Each row has two labels, one from each of two sets.
[-19.8   5.5  -1.8  -1.2   7.5  -8.9 -10.3  11.5   9.3  -1.8   9.5  13.4
  -9.4   5.9  -0.3  -8.4   6.1 -30.9   7.5  -1.9   8.9   7.8 -20.6   5.1
  13.8   7.3   6.2 -13.8  11.3  14.1  19.7  -8.8 -12.9  -6.1  31.2  14.5
  22.7  -1.8  30.3  -5.5  -1.4 -13.3]
Supe varip
[  3.7  35.8 -52.2  -4.5  -0.3 -43.7 -18.6  -0.5  -4.5  -7.0 -16.9  -1.4
   0.9  -3.2 -40.2 -39.7 -13.2  -3.7  10.8 -15.1  -3.2  10.6   9.2 -10.7
 -24.0  -0.7  15.8   1.1  20.6 -10.2  21.5  -1.6 -16.2  10.1   5.2 -60.8
   7.3 -25.7 -30.2  14.1 -18.7  17.4]
naro varip
[ -7.8  20.9 -50.2   2.5  -9.3 -32.3 -13.3   2.2   1.4  -3.0  -1.1  -5.2
 -17.4  -2.2 -32.4 -23.6   3.1 -12.7   9.3  -2.0   4.4  14.1  -0.8  -0.8
 -11.9  -1.9   9.3 -10.8   9.9   6.2  27.6  -2.7  -9.4   5.0  16.8 -17.1
  16.4  -5.6   0.0  -2.9 -15.6  -6.3]
vuto maf
[  0.6  12.2 -15.5  -0.4  -0.3 -11.6  -8.0   2.9  -2.1  -3.2  -5.8   1.5
   1.9  -2.9 -16.3 -16.5  -8.6  -6.0   8.9  -9.7   1.6   2.8  -0.1  -4.6
 -10.6  -0.6   6.5  -4.2  11.4  -2.8   6.5  -0.7 -10.8   2.0   7.6 -17.9
  18.5 -19.1 -11.6   5.1  -8.7   4.7]
naro gud
[  3.4  34.7 -58.3  -1.2  -6.8 -31.8 -11.0  -3.4   0.1  -4.7  -5.3  -3.5
 -11.0  -7.9 -40.3 -28.9  -8.3  -9.1  10.2  -8.3   3.2  18.1   6.9  -2.8
 -15.2  -6.7  13.7  -9.7  22.5   0.3  36.9   4.8  -8.7  11.4   8.4 -38.6
  31.1 -17.5 -18.5   4.6 -25.9   2.7]
vuto varip
[-12.1  15.6 -17.2  -3.5  -1.2 -12.7  -5.9   5.1  -0.9  -1.8   5.3  -0.3
  -1.2   8.1 -14.4 -12.5  -5.5 -16.5   9.1  12.8  13.8   9.7  -9.9  -7.4
 -12.4   4.5  -0.8   0.8   8.1  -1.1  10.4  -2.9  -7.4   2.1  25.4  -3.8
  10.8  -3.0  17.8  -1.8  -8.1   0.8]
naro maf
[-13.1  13.7 -24.4   0.6   3.0 -20.4 -14.8   9.6   6.3  -3.1   6.3  15.1
  -6.0   0.8 -19.4 -16.8  -9.1 -29.8  11.0  -8.5  12.8  14.3 -15.7   2.5
   5.8   4.0   4.5 -18.9  20.1  11.4  38.1  -6.3 -13.8  -1.7  32.9   0.3
  41.2 -14.4  20.7 -11.9 -12.1 -16.9]
vuto varip
[ -9.0  13.2 -44.9   0.1  -9.2 -42.2 -15.3   2.1  -0.8  -3.7  -4.3  -7.6
   0.5   3.0 -26.1 -14.9  -4.8  -7.3  12.1  -7.8   5.6   3.2   8.4  -7.0
 -11.2   0.9  10.7  -2.2   8.1  -0.2  13.4  -9.3 -11.2   9.9  15.2 -21.7
   3.8 -13.3  -8.1   2.2  -8.3  29.9]
naro varip
[  0.3  31.5 -40.6   1.7   5.9 -24.5 -19.7   5.7   0.6  -3.9  -3.4  17.0
  -1.8  -6.7 -24.4 -27.2 -17.0 -24.4  13.0 -21.0   3.0  14.4  -7.9   5.0
   4.3 -11.6  18.7 -16.1  30.8   7.0  45.6  -6.8 -11.6   2.2  16.6 -31.5
  51.0 -27.1  -8.9   0.2 -16.7 -12.7]
Supe gud
[ -3.8  32.5 -12.2  -5.2   7.3  -0.8 -11.6   2.1  -3.4  -2.8   5.5  22.7
   8.7  -0.7 -16.4 -27.7 -21.1 -16.5  10.7  -0.5   3.4  20.7 -16.2  -4.3
  -6.0   0.0   9.9  -1.6  31.0  -2.7  34.7  -1.5 -15.2   3.9  13.9 -37.6
  37.9 -19.5  -0.6   3.5 -14.9  -6.1]
naro tagis
[ -8.6  24.7 -24.9   2.0   8.6  -2.1 -13.2   6.1   3.2  -1.0  15.0  19.7
   4.5   3.6 -13.5 -13.8 -17.2 -28.1  12.7   0.1  15.5  25.6 -23.6   8.8
   8.4   1.3  10.9 -15.0  29.8  10.8  39.4 -11.9 -11.9  -4.4  31.2  -5.9
  60.6 -11.5  23.8 -13.7  -7.3 -28.7]
vuto tagis
[ -4.6   5.4 -35.1   0.1  -2.0 -26.9  -9.0   3.7  -1.0  -2.5 -11.8  -5.7
   0.8   1.1 -14.9 -10.4  -2.5  -2.0   6.0  -8.6   0.8  -2.1   6.4  -1.7
  -2.2   1.9   6.6  -3.2   4.9   0.7  -0.3  -4.2  -9.0   5.4   7.6 -15.5
  -5.6 -10.0  -9.7   5.0  -3.2   7.1]
los varip
[  0.2  13.4 -42.7   0.5  -1.3 -36.8 -13.8   1.6  -3.8  -2.3 -11.0  -7.5
  14.2   5.5 -24.5 -15.0  -9.3  -1.3  11.6  -9.1  -1.7   3.5   7.5  -6.1
 -13.1   1.2  11.4   5.0  13.5  -5.4   6.8  -5.1 -11.2   7.1  11.4 -30.6
   4.8 -19.5 -14.7   2.4  -6.0   7.8]
los varip
[ -7.3  11.1 -27.8   4.0   0.2 -15.6  -9.9   3.0   4.7  -4.1   3.7  -2.0
  -5.6  -1.7 -21.1 -11.8  -5.5 -15.5   6.0  -5.2  11.1   9.1  -6.3   0.8
  -3.0  -0.8   3.9 -11.1  13.8   6.8  25.9  -4.7  -7.3  -1.4  23.2   2.3
  27.1 -12.3   9.5  -6.8 -11.3  -5.1]
vuto varip
[ -2.3  16.9 -36.6  -2.2  -4.0 -32.0 -16.1   2.5  -2.5  -5.8 -10.2  -7.4
  -3.2  -2.2 -32.0 -26.4  -2.3  -7.3  15.8  -9.3   2.5   4.9   6.8 -12.4
 -21.4   1.4   9.0  -3.9   7.5  -5.0  16.3  -0.4 -12.5   6.0  10.3 -28.9
   7.7 -12.3 -12.9   7.5 -15.6  15.1]
ful varip
[ -7.6  -6.3  10.7  -0.2   5.9   0.7   0.7  12.1   4.5  -5.3   2.6   7.2
 -15.0  -7.4  -1.1  -8.2   1.0 -12.6   1.1 -13.4   0.1  -5.3  -7.2  -2.6
   2.8   0.0  -3.9 -16.1  -3.0   8.6  14.4  -2.7  -6.7  -3.9  13.0  18.0
  15.1  -4.5  10.6  -1.3  -3.5   4.7]
vuto varip
[ -3.5  29.4 -13.8  -5.8   2.2   2.3  -5.1  -0.4  -1.2  -1.1  11.2  14.3
  -5.4  -2.1 -18.7 -24.4 -12.2 -20.6   9.4   7.5   9.2  24.4 -17.5  -7.6
 -17.3  -2.0   2.0  -5.8  20.3   1.8  33.8  -1.3 -13.0   2.3  20.7 -19.8
  38.2  -9.2   9.4  -0.1 -19.4  -3.4]
vuto tagis
[ -9.4  11.5 -34.2   1.0  -0.6 -25.8 -12.5  -2.2   1.8  -3.1   3.2  -2.3
  -4.6   1.0 -23.4 -16.7  -4.2 -19.3  10.3  -7.3  12.1  10.5  -7.0  -1.0
  -7.1   1.1   5.7  -9.7  16.7   6.7  26.6  -6.3 -13.3   3.5  25.4  -2.2
  27.6 -11.2  11.4 -15.7 -12.2  -7.7]
vuto varip
[-10.4  18.5 -32.8  -4.1  -6.9 -22.0 -10.1   2.8   2.9  -0.7  -2.6   6.5
 -24.4  -7.7 -16.1 -21.8   1.7 -12.1   5.1  -7.9   1.7  11.5  -0.8   1.2
   4.8   1.4  11.7 -14.7   2.1   8.8  28.4  -8.7  -8.5   4.2   5.6 -15.4
   7.0   2.0   1.3   3.2 -12.2  -6.5]
Supe varip
[ 1.0 -5.0  2.1 -1.5 -0.8 -3.1  1.6  0.1  1.4 -1.6 -2.2 -5.4 -2.1 -4.3
 -2.2 -1.6  0.3  2.9  0.7 -4.9 -0.3 -5.0  2.4 -4.9 -4.2  0.7 -2.5 -8.6
 -4.2  3.6  0.7  0.0 -2.9 -0.6  3.5  7.1  1.8 -3.2 -3.2 -0.1 -0.8  6.0]
vuto varip
